Below are the code and all the weights of a small trained network. Each question names an input and a class and asks about switching units off, where a switched-off unit gives its printed mean instead of its output.

import numpy as np


def w(rows, s, z=0):
    codes = np.array(rows[::2]) - 128.0
    scale = np.full(codes.shape[1], s)
    scale[-1] = z or s
    return codes * scale


def f(y):
    return y / 2 * (1 + np.tanh(0.7978845608 * (y + 0.044715 * y**3)))


def log_softmax(a):
    a = a - a.max(-1, keepdims=True)
    return a - np.log(np.exp(a).sum(-1, keepdims=True))


def net(x, mask):
    res = np.array(x, float).reshape(1, 8) / 4 @ E
    y = f(res @ A[0][:, :-1].T + A[0][:, -1])
    res = res + np.where(mask, y, B[0][:, -1]) @ B[0][:, :-1]
    return log_softmax(res[-1] @ U[:, :-1].T + U[:, -1])


A, B = {}, {}
E = w([
[67,32,102,228],'x0',
[191,61,163,170],'x1',
[152,98,248,194],'x2',
[2,165,200,143],'x3',
[127,149,151,217],'x4',
[157,203,149,209],'x5',
[120,227,73,173],'x6',
[87,123,169,138],'x7',
],0.0059)
A[0] = w([
[106,186,121,118,233],'n1',
[105,205,181,113,149],'n2',
[132,61,43,59,88],'n3',
[164,134,55,104,66],'n4',
[155,154,115,229,175],'n5',
[162,112,116,175,39],'n6',
[231,30,191,104,208],'n7',
[252,179,65,61,194],'n8',
[93,187,84,103,243],'n9',
[188,209,30,210,109],'n10',
[105,116,101,187,86],'n11',
[119,216,96,177,75],'n12',
[46,171,107,152,156],'n13',
[84,115,208,172,4],'n14',
[221,166,115,199,131],'n15',
[157,115,181,88,150],'n16',
[116,116,145,99,137],'n17',
[194,156,181,67,239],'n18',
[89,177,138,122,202],'n19',
[132,103,66,108,149],'n20',
[129,91,183,177,201],'n21',
[109,115,153,138,60],'n22',
[85,136,141,157,82],'n23',
[108,233,198,112,65],'n24',
[105,186,158,105,246],'n25',
[118,87,88,51,92],'n26',
[109,109,109,80,16],'n27',
[107,122,133,123,48],'n28',
[116,155,148,203,98],'n29',
[218,175,132,66,32],'n30',
[127,143,89,119,153],'n31',
[110,202,66,170,101],'n32',
[143,86,115,106,140],'n33',
[106,215,175,85,114],'n34',
[84,136,116,145,246],'n35',
[168,137,141,155,44],'n36',
[130,144,159,125,34],'n37',
],0.011,0.0026)
B[0] = w([
[131,104,159,155,174],'n1',
[103,114,152,159,178],'n2',
[65,136,110,59,204],'n3',
[126,168,127,82,170],'n4',
[148,76,134,129,186],'n5',
[132,122,123,127,139],'n6',
[84,5,197,122,251],'n7',
[155,216,224,130,255],'n8',
[114,83,129,147,195],'n9',
[195,147,194,92,208],'n10',
[157,130,143,141,144],'n11',
[135,60,175,77,173],'n12',
[153,81,157,168,175],'n13',
[126,181,129,126,168],'n14',
[146,100,139,122,190],'n15',
[134,119,169,143,163],'n16',
[141,120,133,129,139],'n17',
[152,153,186,168,204],'n18',
[136,111,154,171,166],'n19',
[104,128,145,95,165],'n20',
[121,117,146,153,190],'n21',
[127,150,128,120,129],'n22',
[136,138,137,140,139],'n23',
[75,125,155,153,186],'n24',
[134,132,159,176,180],'n25',
[110,114,89,83,181],'n26',
[125,130,96,91,138],'n27',
[134,140,120,122,120],'n28',
[130,106,120,120,162],'n29',
[152,189,169,107,188],'n30',
[119,122,139,113,149],'n31',
[135,84,197,97,176],'n32',
[112,116,126,123,154],'n33',
[127,149,148,189,183],'n34',
[146,123,142,160,160],'n35',
[125,124,119,113,134],'n36',
[118,130,119,120,124],'n37',
],0.023,0.0084)
U = w([
[195,140,154,93,164],'0',
[112,118,105,88,123],'1',
[148,146,92,175,52],'2',
[186,119,108,142,84],'3',
[119,106,145,171,177],'4',
[252,95,104,119,74],'5',
[149,132,126,181,253],'6',
[151,193,65,144,35],'7',
],0.011,0.004)

Each question gives the input, the list of numbers given to net, and the class t.
The units are the neurons (one row each of A and B). Each row of codes is followed by its name. A weight is (code - 128) times the scale printed after its matrix; where a second scale follows, it is the last column's (A, B and U).
mask holds one flag per neuron, in row order. A switched-off neuron (its flag False) gives its mean, the last column of its row in B, instead of its output. The means were averaged over made-up inputs and are rounded, as every weight is.
A unit's drop is (log p(t) with every unit on - log p(t) with that unit switched off) / (log p(t) with every unit on - log p(t) with every unit switched off).
The circuit of an input: a set's keep is (log p(t) with only the set's units on - log p(t) with every unit switched off) / (log p(t) with every unit on - log p(t) with every unit switched off). Starting from the 12 units with the biggest drops (on a tie, the unit counted first), units are removed one at a time, each time the one whose removal leaves the highest keep (on an exact tie, the one counted first), for as long as the keep stays at least 0.8.
units of the circuit, in order: the units of the circuit, biggest drop first
unit that matters most: the unit with the biggest drop
top k neurons: the k neurons with the biggest drops, biggest first
drop of u: that unit's drop, to one decimal
input [-1,6,-7,-4,6,7,8,7], class 5: units of the circuit, in order -> (n5, n15)
input [-7,-1,7,8,3,-4,4,0], class 6: unit that matters most -> n7
input [6,3,8,8,3,-8,5,-5], class 6: top 2 neurons -> (n7, n14)
input [4,-2,7,5,6,-1,3,4], class 6: top 2 neurons -> (n7, n14)
input [-5,3,4,0,-7,2,-4,0], class 4: top 2 neurons -> (n7, n10)
input [-7,-5,5,-2,6,1,3,3], class 4: top 3 neurons -> (n24, n2, n12)
input [4,-3,-8,8,-7,-4,-1,2], class 1: top 2 neurons -> (n3, n26)
input [5,7,3,7,6,6,6,3], class 5: top 2 neurons -> (n5, n7)
input [-3,-6,2,-4,7,-7,4,8], class 6: top 2 neurons -> (n7, n3)
input [8,7,-5,7,-2,1,-1,-7], class 6: drop of n26 -> 0.1
input [4,-4,-6,-4,-5,1,-2,1], class 1: drop of n3 -> 0.1
input [-1,0,7,-6,-6,4,-2,5], class 4: drop of n10 -> 0.3
input [-4,-7,1,7,1,-8,-1,-8], class 6: drop of n7 -> 0.9
input [-2,-4,-4,-1,-1,-2,-7,-1], class 1: top neuron -> (n3)
